Below is a small trained network, with its code and all its weights. Each question gives an input and a class and asks what happens when units are switched off, that is, made to give their printed mean instead of their output.

import numpy as np


def w(rows, s, z=0):
    codes = np.array(rows[::2]) - 128.0
    scale = np.full(codes.shape[1], s)
    scale[-1] = z or s
    return codes * scale


def f(y):
    return y / 2 * (1 + np.tanh(0.7978845608 * (y + 0.044715 * y**3)))


def log_softmax(a):
    a = a - a.max(-1, keepdims=True)
    return a - np.log(np.exp(a).sum(-1, keepdims=True))


def net(x, mask):
    res = np.array(x, float).reshape(1, 6) / 4 @ E
    y = f(res @ A[0][:, :-1].T + A[0][:, -1])
    res = res + np.where(mask, y, B[0][:, -1]) @ B[0][:, :-1]
    return log_softmax(res[-1] @ U[:, :-1].T + U[:, -1])


A, B = {}, {}
E = w([
[99,127,162,30,218],'x0',
[119,19,97,135,67],'x1',
[234,165,149,97,172],'x2',
[121,126,254,139,92],'x3',
[165,83,169,137,221],'x4',
[179,118,132,25,92],'x5',
],0.0089)
A[0] = w([
[165,184,81,84,150,165],'N1',
[198,87,217,133,77,189],'N2',
[78,86,213,112,177,183],'N3',
[77,175,141,92,51,141],'N4',
[42,78,165,104,107,115],'N5',
[85,156,145,216,134,199],'N6',
[60,194,128,83,116,120],'N7',
[185,8,123,146,101,253],'N8',
[190,160,11,68,126,183],'N9',
[132,174,114,199,113,128],'N10',
],0.011,0.006)
B[0] = w([
[222,147,71,164,191,199],'N1',
[107,106,254,93,80,209],'N2',
[29,175,122,14,142,233],'N3',
[155,115,81,125,11,186],'N4',
[155,89,86,68,148,187],'N5',
[65,206,64,210,93,230],'N6',
[161,90,26,56,77,177],'N7',
[95,83,186,163,159,254],'N8',
[196,81,128,192,175,240],'N9',
[130,182,146,249,93,180],'N10',
],0.008,0.0093)
U = w([
[76,33,60,136,118,92],'0',
[251,143,90,123,207,185],'1',
[71,162,103,83,142,7],'2',
[118,114,161,179,82,223],'3',
[122,227,91,184,108,237],'4',
[85,166,136,80,228,221],'5',
[165,148,223,79,110,35],'6',
[178,139,68,62,19,2],'7',
],0.012,0.0029)

Each question gives the input, the list of numbers given to net, and the class t.
The units are the neurons (one row each of A and B). Each row of codes is followed by its name. A weight is (code - 128) times the scale printed after its matrix; where a second scale follows, it is the last column's (A, B and U).
mask holds one flag per neuron, in row order. A switched-off neuron (its flag False) gives its mean, the last column of its row in B, instead of its output. The means were averaged over made-up inputs and are rounded, as every weight is.
A unit's drop is (log p(t) with every unit on - log p(t) with that unit switched off) / (log p(t) with every unit on - log p(t) with every unit switched off).
The circuit of an input: a set's keep is (log p(t) with only the set's units on - log p(t) with every unit switched off) / (log p(t) with every unit on - log p(t) with every unit switched off). Starting from all 10 units, units are removed one at a time, each time the one whose removal leaves the highest keep (on an exact tie, the one counted first), for as long as the keep stays at least 0.8.
circuit, biggest first: the units of the circuit, biggest drop first
most important unit: the unit with the biggest drop
k most important neurons: the k neurons with the biggest drops, biggest first
drop of u: that unit's drop, to one decimal
input [5,8,-3,1,3,6], class 6: circuit, biggest first => N2, N6
input [-4,7,-1,-6,-5,8], class 0: circuit, biggest first => N8
input [0,1,4,2,5,-6], class 5: circuit, biggest first => N3, N4
input [8,3,3,-2,-8,2], class 1: circuit, biggest first => N9, N1
input [-8,0,-8,7,3,-3], class 4: 3 most important neurons => N6, N10, N9
input [4,3,5,2,-6,8], class 1: 2 most important neurons => N9, N1
input [-1,8,6,-3,-2,-3], class 3: 4 most important neurons => N8, N5, N1, N7
input [-1,7,6,-5,-3,-7], class 3: circuit, biggest first => N8, N7, N3
input [4,-4,3,6,-5,5], class 7: 2 most important neurons => N7, N4
input [3,-5,2,-2,-8,1], class 1: 2 most important neurons => N1, N9
input [3,-8,-2,2,-2,8], class 7: 2 most important neurons => N7, N4
input [4,7,-3,4,7,7], class 6: 3 most important neurons => N2, N6, N1
input [5,1,1,-7,-8,8], class 1: 2 most important neurons => N9, N1
input [6,-4,-8,5,-2,-5], class 2: most important unit => N3
input [2,4,-1,6,8,-3], class 5: 2 most important neurons => N3, N4
input [1,-4,-8,7,-3,1], class 7: drop of N2 => 0.0
input [-1,0,-6,4,-3,2], class 7: drop of N4 => 0.2
input [4,1,-5,1,-5,-3], class 7: drop of N7 => 0.1
input [-3,-1,0,-6,-5,6], class 1: drop of N9 => 0.3
input [8,-7,-1,-5,-7,-2], class 1: most important unit => N1
